Below is a small trained network, with its code and all its weights. Each question gives an input and a class and asks what happens when units are switched off, that is, made to give their printed mean instead of their output.

import numpy as np


def w(rows, s, z=0):
    codes = np.array(rows[::2]) - 128.0
    scale = np.full(codes.shape[1], s)
    scale[-1] = z or s
    return codes * scale


def f(y):
    return y / 2 * (1 + np.tanh(0.7978845608 * (y + 0.044715 * y**3)))


def log_softmax(a):
    a = a - a.max(-1, keepdims=True)
    return a - np.log(np.exp(a).sum(-1, keepdims=True))


def net(x, mask):
    res = np.array(x, float).reshape(1, 5) / 4 @ E
    y = f(res @ A[0][:, :-1].T + A[0][:, -1])
    res = res + np.where(mask, y, B[0][:, -1]) @ B[0][:, :-1]
    return log_softmax(res[-1] @ U[:, :-1].T + U[:, -1])


A, B = {}, {}
E = w([
[56,158,109,111],'x0',
[74,79,96,235],'x1',
[191,169,3,157],'x2',
[129,128,128,127],'x3',
[102,24,46,67],'x4',
],0.0074)
A[0] = w([
[170,50,117,106,59],'n0',
[125,200,142,156,70],'n1',
[136,133,118,122,64],'n2',
[53,166,87,89,86],'n3',
[157,169,171,166,56],'n4',
[108,102,101,95,55],'n5',
[83,116,121,189,71],'n6',
[247,53,150,158,48],'n7',
[108,87,113,219,3],'n8',
[140,180,123,50,17],'n9',
[96,94,191,115,69],'n10',
[189,141,78,153,73],'n11',
[135,80,94,85,69],'n12',
[101,204,39,127,55],'n13',
[65,177,105,107,111],'n14',
[175,144,135,50,18],'n15',
],0.015,0.0053)
B[0] = w([
[142,115,82,164,179],'n0',
[142,94,38,171,233],'n1',
[113,88,119,92,106],'n2',
[129,182,61,166,197],'n3',
[131,68,52,143,246],'n4',
[129,106,64,147,158],'n5',
[165,136,91,62,215],'n6',
[83,252,43,122,234],'n7',
[183,113,147,37,233],'n8',
[154,128,99,46,212],'n9',
[29,99,101,86,232],'n10',
[69,69,193,115,250],'n11',
[151,65,117,159,196],'n12',
[66,114,156,117,253],'n13',
[136,195,99,138,185],'n14',
[159,110,155,72,212],'n15',
],0.033,0.0043)
U = w([
[2,68,142,115,91],'0',
[210,107,127,61,108],'1',
[158,42,62,218,88],'2',
[109,206,102,165,195],'3',
[120,109,127,154,249],'4',
[178,202,238,248,142],'5',
[223,150,227,226,78],'6',
[192,115,224,223,87],'7',
],0.007,0.018)

Each question gives the input, the list of numbers given to net, and the class t.
The units are the neurons (one row each of A and B). Each row of codes is followed by its name. A weight is (code - 128) times the scale printed after its matrix; where a second scale follows, it is the last column's (A, B and U).
mask holds one flag per neuron, in row order. A switched-off neuron (its flag False) gives its mean, the last column of its row in B, instead of its output. The means were averaged over made-up inputs and are rounded, as every weight is.
A unit's drop is (log p(t) with every unit on - log p(t) with that unit switched off) / (log p(t) with every unit on - log p(t) with every unit switched off).
The circuit of an input: a set's keep is (log p(t) with only the set's units on - log p(t) with every unit switched off) / (log p(t) with every unit on - log p(t) with every unit switched off). Starting from the 12 units with the biggest drops (on a tie, the unit counted first), units are removed one at a time, each time the one whose removal leaves the highest keep (on an exact tie, the one counted first), for as long as the keep stays at least 0.8.
circuit, biggest first: the units of the circuit, biggest drop first
top k neurons: the k neurons with the biggest drops, biggest first
drop when u is switched off: that unit's drop, to one decimal
input [6,6,-5,4,-5], class 1: circuit, biggest first	n6
input [-1,-1,7,1,3], class 0: top 2 neurons	n11, n13
input [5,-1,-4,-2,-4], class 3: circuit, biggest first	n11, n14
input [0,2,-4,4,5], class 2: top 3 neurons	n11, n13, n0
input [-6,6,-6,1,-8], class 2: top 4 neurons	n4, n1, n11, n13
input [6,-4,-5,1,-6], class 2: circuit, biggest first	n1, n4
input [7,-4,-4,7,8], class 2: circuit, biggest first	n12, n5
input [0,-4,-5,5,8], class 2: circuit, biggest first	n12, n0
input [-6,2,-2,-6,-4], class 3: top 3 neurons	n7, n11, n12
input [6,6,1,6,-1], class 1: top 2 neurons	n8, n6
input [8,-5,-1,-7,6], class 3: top 2 neurons	n3, n14
input [8,-1,-4,-6,5], class 3: top 2 neurons	n3, n14
input [6,-1,3,-2,0], class 3: circuit, biggest first	n3, n14
input [3,-5,2,5,-3], class 1: top 2 neurons	n9, n7
input [-2,-5,2,1,7], class 2: circuit, biggest first	n12
input [-7,2,0,-2,7], class 2: top 2 neurons	n12, n0
input [5,-8,-6,-7,5], class 1: top 2 neurons	n9, n15
input [5,-5,5,4,-2], class 0: top 3 neurons	n13, n7, n6
input [4,-6,0,6,-2], class 1: top 3 neurons	n9, n7, n15
input [-3,-3,6,5,1], class 0: circuit, biggest first	n11
input [8,3,8,-7,7], class 0: drop when n11 is switched off	0.7
input [-3,3,3,0,8], class 2: drop when n0 is switched off	0.1
input [8,6,-6,6,7], class 3: drop when n4 is switched off	0.2
